Input: array([ 0.13,  0.00, -0.16,  0.01,  0.15,  0.08,  0.07])
Output: -0.16

Input:
array([[-16.59,  18.57,  -0.02, -18.09,  17.04, -10.93],
       [  1.90, -14.98,  -2.59,   0.92, -15.89,   0.17]])
Output: -0.02

Input: array([-0.096,  0.081, -0.093, -0.004,  0.119])
Output: -0.093

Input: array([-0.149,  0.150,  0.173, -0.098, -0.110, -0.090, -0.136])
Output: 0.173

Input:
array([[ 11.1, -16.3,   2.8, -17.6,  -7.8,  14.4],
       [-18.2,   6.2,  18.1,   7.3,  20.8, -19.1]])
Output: 2.8

Input:
array([[ 0.32, -0.85,  2.37,  1.95,  0.28,  2.46,  1.65],
       [ 0.78,  1.31,  0.77, -1.79,  1.36,  1.40,  1.14],
       [ 0.63,  1.12, -0.62, -0.62,  0.46,  2.07, -0.92]])
Output: 2.37
---
[-1 26 -3 -2 -4] → -2

[[-12 -23  -1 -20  30  16]
 [  6   1 -11  -3  -2  26]
 [-13 -24  -2 -21  31  17]] → -20

[  9 -20  -9  34] → 34

[-22  26 -13   4  -1] → 4

[-17  31   7 -19 -24 -33   4] → -19

[[-12  -1  12  10  34 -22]
 [  3   0 -14   5   9 -11]
 [-21   2  34 -10  18 -28]] → 10
---
[[-0.096 -0.014  0.060  0.114 -0.144 -0.098  0.124  0.013  0.164]
 [-0.079 -0.062  0.061 -0.068  0.118 -0.036  0.035 -0.008 -0.103]
 [-0.117 -0.021  0.030  0.136 -0.040 -0.125  0.039  0.191  0.044]
 [-0.137 -0.011  0.058 -0.096  0.100  0.034  0.071  0.170 -0.001]
 [ 0.057  0.033  0.055 -0.022  0.112 -0.029  0.079  0.193  0.013]
 [-0.121 -0.030 -0.107  0.053 -0.091 -0.147  0.039 -0.106  0.050]
 [-0.022  0.006 -0.050 -0.122  0.037 -0.079 -0.272  0.019 -0.059]]: -0.059

[[ 0.05  0.00 -0.02 -0.02  0.02  0.07 -0.08  0.00  0.07 -0.18 -0.07 -0.01
  -0.09  0.00 -0.02]
 [ 0.03 -0.01 -0.03  0.03 -0.01 -0.05 -0.03  0.02 -0.01  0.04  0.04  0.03
  -0.03 -0.03  0.07]
 [-0.08 -0.08  0.10 -0.03  0.02  0.11 -0.06 -0.06  0.06 -0.02 -0.06  0.03
   0.03  0.06  0.01]
 [ 0.00 -0.03 -0.10 -0.01  0.02 -0.02  0.01 -0.08  0.06 -0.04  0.03  0.03
  -0.12  0.02 -0.05]
 [ 0.03  0.18 -0.05  0.00  0.06 -0.13 -0.01 -0.07  0.00 -0.02 -0.02  0.06
  -0.04  0.07 -0.04]
 [-0.03 -0.06  0.06  0.00 -0.02  0.07 -0.06 -0.03  0.04 -0.02 -0.03 -0.03
  -0.05  0.13 -0.02]
 [ 0.01 -0.11  0.02 -0.09 -0.08  0.04 -0.09  0.07  0.01 -0.02  0.02 -0.10
  -0.09  0.02  0.03]
 [ 0.07 -0.01 -0.10 -0.09  0.05  0.03 -0.02  0.02  0.05  0.05  0.04 -0.05
  -0.08  0.02  0.07]]: 0.07

[[ -18.930 -190.088  -49.271 -121.335  -39.663   88.859 -147.046   -8.438
  -199.514 -121.198 -134.877   28.691  181.458   17.673 -229.272]
 [ -12.014 -145.890   -1.555 -138.790   -4.186   -9.665 -124.700  -43.765
  -160.755 -134.199 -118.306    1.512    9.196  -21.334 -129.839]
 [ -29.734 -131.159   -2.012 -125.853  -26.072  -43.737 -168.389  -39.191
  -104.060 -173.484 -137.061  -13.142  -18.650  -35.883 -108.940]
 [   8.533 -140.590  -26.928 -143.829  -32.675   -3.288 -129.521   -8.426
  -157.664 -143.657 -113.685  -25.165   32.075  -24.638 -134.981]
 [  -4.941 -172.265   15.994 -107.276   -2.486   -8.772 -147.907  -57.714
  -121.532 -157.880 -103.516   50.533   88.297  -31.014 -105.227]
 [ -32.208 -122.628  -52.975 -133.007  -50.224  -17.471 -172.467  126.191
  -125.381 -126.667 -164.242  -33.814  -19.826   10.737 -184.135]
 [ -26.945 -121.589  -16.886 -224.020   -7.840  -52.500 -128.322    1.252
  -149.280 -129.628 -156.306  -51.995  -63.565  -35.997 -154.679]
 [ -22.181 -139.799   -5.549 -112.166  -42.855  -46.694 -183.745  -19.238
  -104.267 -162.044 -118.254   -1.335    2.226  -23.315 -107.351]
 [ -39.841 -129.160   53.376 -151.210    6.550  -37.709 -123.545  -57.418
  -117.374 -164.858 -134.673   -9.247  -52.484  -43.795 -108.482]]: -108.482

[[  75.57   67.75   31.16   39.66   15.79   26.59   80.59   27.90   27.59
    96.14   66.45  100.59   86.56  -23.19]
 [ 137.25  116.05   21.53   25.16    5.28   17.12  153.29   -6.62  -19.45
   189.45  138.12  185.31  175.95 -139.47]
 [ 137.98  109.19   29.20   26.53  -70.68  -12.73  149.55   44.09   43.18
   170.87   41.94  227.46  141.95  -94.95]
 [  52.58   41.11   43.09   14.72   47.24   45.28   61.49   28.81   14.84
    54.79   52.01   54.31   56.28    5.95]
 [ 133.24   25.02  117.41 -164.10  -43.39   31.31  187.83   75.59  -35.32
    95.22  -87.83  227.40   83.16 -121.48]]: -121.48

[[ 0.074  0.016 -0.049 -0.149 -0.117  0.100 -0.030  0.065]
 [-0.121  0.064  0.149 -0.048 -0.090 -0.010  0.050 -0.002]
 [-0.024  0.139  0.032  0.136 -0.004  0.128  0.018  0.000]
 [-0.101  0.081 -0.005  0.061  0.079 -0.097 -0.030  0.046]
 [-0.007  0.080  0.150  0.146 -0.045 -0.119 -0.055  0.022]
 [-0.053 -0.078 -0.031 -0.139 -0.117 -0.132  0.119  0.139]
 [-0.088  0.120 -0.092  0.096 -0.133  0.001  0.064 -0.048]
 [ 0.013  0.042 -0.023 -0.060  0.008  0.029  0.066  0.055]
 [-0.133 -0.033  0.098 -0.088 -0.033 -0.139 -0.027 -0.001]]: -0.001
---
array([[-0.147, -0.018,  0.032,  0.026,  0.079, -0.162, -0.209],
       [-0.144, -0.015, -0.145,  0.093, -0.063, -0.043, -0.019],
       [ 0.073,  0.204,  0.026,  0.006,  0.050, -0.025, -0.159]]) Out: 0.026

array([-0.05, -0.12, -0.10, -0.13,  0.17]) Out: -0.10

array([ 18.368, -18.630,  -5.484,  -0.864,   3.967]) Out: -5.484

array([[  4.184,   5.210,  -2.062,   3.056,   2.195,  22.991],
       [ -4.965,   2.687,  16.413,  -4.018,   4.686,  -0.448],
       [ 13.722,   5.210,  -2.605,  15.647, -14.979, -11.432]]) Out: -2.605

array([ -93.504, -116.466,  -30.221,  134.286]) Out: -30.221

array([[ 1.2, -0.5, -0.2, -0.2],
       [-1.2,  1.2, -1.1, -1.1],
       [ 1.9,  1.2, -0.5, -0.5]]) Out: -0.5

array([  95.3, -172.4, -103.1, -132.4,   50.9]) Out: -103.1

array([ 19.0,  -1.7,  -2.7,   8.6,   3.1, -12.3,  13.2]) Out: -2.7

array([ 14.2,   4.8,  -1.6, -17.4, -17.1]) Out: -1.6
---
[[  9   7 -29 -13   9  14]
 [  8   5 -18  -8   4   7]
 [ 14  -1  10   9 -19 -13]]
-13

[[  7 -11   7 -31  -2   5]
 [ -2   4  -6  13 -16 -23]
 [ 16   4  13 -27   6   4]]
4

[[-29  11  15  -9]
 [ 20  -1   1  -2]
 [  4  -4   6 -19]]
-19

[[ 11 -11   9   2]
 [-36  35 -32  -8]
 [  1  -1   0  -1]]
-1

[[-15  16 -14  25   9   8 -13]
 [-21  21  25 -15 -12  11  -7]
 [ 10   5 -17   6 -28  26  -4]]
-4

[[  0  34   6  22 -18]
 [  4  21  20  10  -9]
 [ -6 -17  -6   2 -12]]
-12
